Below are the code and all the weights of a small trained network. Each question names an input and a class and asks about switching units off, where a switched-off unit gives its printed mean instead of its output.

import numpy as np


def w(rows, s, z=0):
    codes = np.array(rows[::2]) - 128.0
    scale = np.full(codes.shape[1], s)
    scale[-1] = z or s
    return codes * scale


def norm(h):
    return h / np.sqrt((h * h).mean(-1, keepdims=True) + 1e-5)


def f(y):
    return y / 2 * (1 + np.tanh(0.7978845608 * (y + 0.044715 * y**3)))


def log_softmax(a):
    a = a - a.max(-1, keepdims=True)
    return a - np.log(np.exp(a).sum(-1, keepdims=True))


def net(x, mask):
    res = np.array(x, float).reshape(1, 4) / 4 @ E
    u = 0
    for l in range(3):
        y = f(norm(res) @ A[l][:, :-1].T + A[l][:, -1])
        res = res + np.where(mask[u : u + 13], y, B[l][:, -1]) @ B[l][:, :-1]
        u += 13
    return log_softmax(norm(res)[-1] @ U[:, :-1].T + U[:, -1])


A, B = {}, {}
E = w([
[5,110,127,125,72,212,141,98,86,71,56],'x0',
[125,109,143,183,145,155,148,141,109,88,182],'x1',
[101,78,181,92,94,141,19,62,67,123,138],'x2',
[55,108,118,72,254,224,128,223,71,165,170],'x3',
],0.0088)
A[0] = w([
[67,93,82,116,75,174,158,150,105,54,51,231],'L0N1',
[88,61,97,40,171,171,137,213,91,170,164,252],'L0N2',
[163,111,205,92,95,69,48,146,81,178,209,106],'L0N3',
[158,110,187,145,165,85,12,154,142,109,144,110],'L0N4',
[156,137,123,138,142,122,191,71,195,1,111,78],'L0N5',
[135,132,123,153,147,136,79,126,35,158,181,145],'L0N6',
[141,105,160,153,104,97,77,115,161,78,120,108],'L0N7',
[94,153,155,102,117,136,166,217,77,119,105,65],'L0N8',
[90,149,170,89,132,95,145,82,179,141,140,126],'L0N9',
[107,52,163,160,101,186,56,118,115,126,91,70],'L0N10',
[110,125,122,97,117,136,155,165,105,125,73,120],'L0N11',
[176,68,156,174,77,76,101,178,54,101,105,65],'L0N12',
[175,198,119,156,175,118,150,163,187,136,172,139],'L0N13',
],0.0075,0.0032)
B[0] = w([
[91,148,132,177,162,139,151,97,121,123,69,230],'L0N1',
[130,91,253,86,133,169,120,167,92,200,117,255],'L0N2',
[179,201,100,178,144,116,198,118,40,143,159,197],'L0N3',
[151,228,76,159,127,189,124,142,102,114,88,174],'L0N4',
[106,145,108,85,204,70,170,140,148,115,104,185],'L0N5',
[195,97,80,74,139,58,144,119,96,173,48,166],'L0N6',
[133,56,116,176,88,130,109,188,161,170,168,167],'L0N7',
[148,145,96,164,55,194,244,168,171,139,95,154],'L0N8',
[198,69,90,108,119,175,157,118,66,106,129,137],'L0N9',
[110,82,139,94,121,131,73,103,166,113,83,169],'L0N10',
[155,124,137,152,94,133,162,143,99,82,161,146],'L0N11',
[140,146,103,97,66,134,117,116,124,166,160,149],'L0N12',
[88,68,144,36,101,108,96,185,159,100,84,212],'L0N13',
],0.007,0.0082)
A[1] = w([
[115,98,178,225,12,123,146,164,191,157,119,162],'L1N1',
[66,72,114,143,100,205,13,67,131,121,132,37],'L1N2',
[43,187,109,152,116,152,254,81,134,176,99,139],'L1N3',
[238,181,92,78,91,103,184,110,132,167,115,225],'L1N4',
[146,229,82,191,170,113,129,124,172,97,97,100],'L1N5',
[110,98,105,137,187,115,98,215,155,109,169,116],'L1N6',
[159,124,178,93,132,121,21,85,96,125,187,25],'L1N7',
[65,169,48,195,127,94,96,46,125,36,79,77],'L1N8',
[128,195,46,107,38,147,58,128,128,127,253,3],'L1N9',
[49,67,174,146,91,125,94,94,113,110,110,100],'L1N10',
[114,120,176,98,180,123,164,202,152,137,135,59],'L1N11',
[152,169,147,82,151,135,167,87,200,151,68,175],'L1N12',
[171,161,52,133,143,70,125,153,126,42,98,107],'L1N13',
],0.0078,0.0024)
B[1] = w([
[159,177,131,112,112,175,130,213,104,153,118,186],'L1N1',
[140,118,215,199,87,111,85,115,255,192,145,167],'L1N2',
[145,157,86,131,146,88,132,157,26,118,162,199],'L1N3',
[76,114,159,125,114,162,122,122,135,103,156,253],'L1N4',
[71,44,118,141,146,115,82,103,123,126,123,176],'L1N5',
[159,92,118,120,96,122,84,113,155,140,135,157],'L1N6',
[141,171,95,156,130,122,199,192,50,108,179,143],'L1N7',
[211,69,82,186,170,27,142,77,122,195,133,197],'L1N8',
[99,97,107,121,160,202,147,55,109,74,169,153],'L1N9',
[117,130,153,154,120,103,67,174,153,144,114,178],'L1N10',
[88,166,92,189,89,128,148,101,177,150,140,201],'L1N11',
[104,61,133,184,196,161,159,143,123,95,145,185],'L1N12',
[107,122,130,140,137,130,65,105,142,62,84,194],'L1N13',
],0.0083,0.008)
A[2] = w([
[113,118,206,78,106,131,139,109,217,35,118,87],'L2N1',
[101,155,95,196,154,144,211,135,145,102,77,157],'L2N2',
[155,92,117,133,169,139,144,177,168,151,102,86],'L2N3',
[45,112,77,66,177,147,199,172,155,202,122,136],'L2N4',
[146,71,222,46,157,199,89,131,131,140,66,147],'L2N5',
[143,161,85,104,73,152,132,2,107,88,198,6],'L2N6',
[98,71,112,103,142,110,104,181,247,154,177,198],'L2N7',
[129,90,85,135,61,84,182,152,162,78,156,124],'L2N8',
[69,175,120,149,195,88,151,125,160,157,188,110],'L2N9',
[173,157,60,146,146,77,162,163,173,91,74,118],'L2N10',
[116,93,18,144,200,56,123,113,142,52,106,7],'L2N11',
[151,163,158,133,215,217,182,215,148,165,165,165],'L2N12',
[173,87,121,98,128,146,182,108,86,183,181,193],'L2N13',
],0.0087,0.0018)
B[2] = w([
[86,187,122,97,254,178,159,154,166,133,145,186],'L2N1',
[150,113,87,97,120,147,113,184,81,134,136,189],'L2N2',
[148,166,124,125,73,159,107,65,130,94,135,181],'L2N3',
[176,111,108,197,53,94,92,92,146,97,114,230],'L2N4',
[119,111,117,114,176,125,102,149,145,82,191,227],'L2N5',
[202,33,75,91,98,187,85,40,130,74,148,186],'L2N6',
[137,183,149,79,74,154,155,104,203,149,175,242],'L2N7',
[111,147,141,70,203,177,97,126,127,144,122,188],'L2N8',
[159,96,147,182,70,116,121,98,109,177,71,144],'L2N9',
[90,136,181,111,156,133,163,132,80,102,143,195],'L2N10',
[116,77,148,124,210,96,162,93,151,82,116,225],'L2N11',
[122,178,80,119,87,85,144,110,119,129,106,254],'L2N12',
[135,165,124,99,213,109,157,91,151,107,132,177],'L2N13',
],0.0089,0.0077)
U = w([
[107,159,148,59,214,148,156,127,238,67,153,206],'0',
[164,207,100,85,1,124,156,139,228,160,173,97],'1',
[221,52,89,111,108,158,65,26,117,58,178,109],'2',
[173,210,119,62,191,128,117,158,22,180,168,247],'3',
[107,46,97,186,197,53,185,126,80,70,77,182],'4',
[82,183,73,179,34,164,187,224,39,132,63,41],'5',
[151,85,170,235,47,65,62,81,176,184,86,71],'6',
[45,65,224,123,143,177,24,182,102,154,132,41],'7',
],0.012,0.0013)

Each question gives the input, the list of numbers given to net, and the class t.
The units are the neurons (one row each of A and B). Each row of codes is followed by its name. A weight is (code - 128) times the scale printed after its matrix; where a second scale follows, it is the last column's (A, B and U).
mask holds one flag per neuron, layer by layer. A switched-off neuron (its flag False) gives its mean, the last column of its row in B, instead of its output. The means were averaged over made-up inputs and are rounded, as every weight is.
A unit's drop is (log p(t) with every unit on - log p(t) with that unit switched off) / (log p(t) with every unit on - log p(t) with every unit switched off).
unit that matters most: the unit with the biggest drop
k most important neurons: the k neurons with the biggest drops, biggest first
k most important neurons of layer l: the k neurons of layer l with the biggest drops, biggest first
drop of u: that unit's drop, to one decimal
input [8,-3,-2,-1], class 4: 2 most important neurons	(L1N8, L0N2)
input [1,-1,1,-3], class 6: most important neuron of layer 1	(L1N8)
input [0,-3,0,3], class 1: 2 most important neurons	(L2N12, L1N11)
input [0,8,3,8], class 3: 3 most important neurons of layer 2	(L2N12, L2N13, L2N11)
input [1,6,-1,-7], class 4: 2 most important neurons of layer 0	(L0N2, L0N5)
input [-4,-3,0,7], class 1: 3 most important neurons	(L1N11, L2N4, L1N3)
input [0,-2,-3,-7], class 0: 2 most important neurons of layer 0	(L0N1, L0N3)
input [2,-1,-1,-7], class 4: 2 most important neurons	(L0N2, L0N5)
input [3,4,-1,8], class 5: 2 most important neurons of layer 2	(L2N12, L2N4)
input [-7,3,-3,1], class 1: 2 most important neurons	(L2N7, L1N11)
input [5,-3,3,0], class 6: 2 most important neurons of layer 0	(L0N2, L0N1)
input [1,5,5,-4], class 6: 2 most important neurons	(L0N10, L1N2)
input [2,-8,1,2], class 7: 2 most important neurons	(L0N3, L2N5)
input [1,-5,4,-3], class 6: 2 most important neurons	(L1N2, L0N2)
input [5,2,-2,-8], class 4: most important neuron of layer 0	(L0N5)
input [1,2,-4,-7], class 4: 3 most important neurons	(L0N2, L1N8, L0N5)
input [2,8,-3,-7], class 4: 2 most important neurons	(L0N2, L0N5)
input [6,7,4,0], class 6: 2 most important neurons of layer 1	(L1N2, L1N8)
input [-1,1,-7,-8], class 0: drop of L0N1	0.1
input [1,1,-5,-2], class 4: unit that matters most	L1N3
input [-2,-3,2,-6], class 2: drop of L0N2	0.3
input [-2,3,-3,4], class 1: drop of L2N3	0.0
input [-1,-4,-1,1], class 1: drop of L1N11	0.1
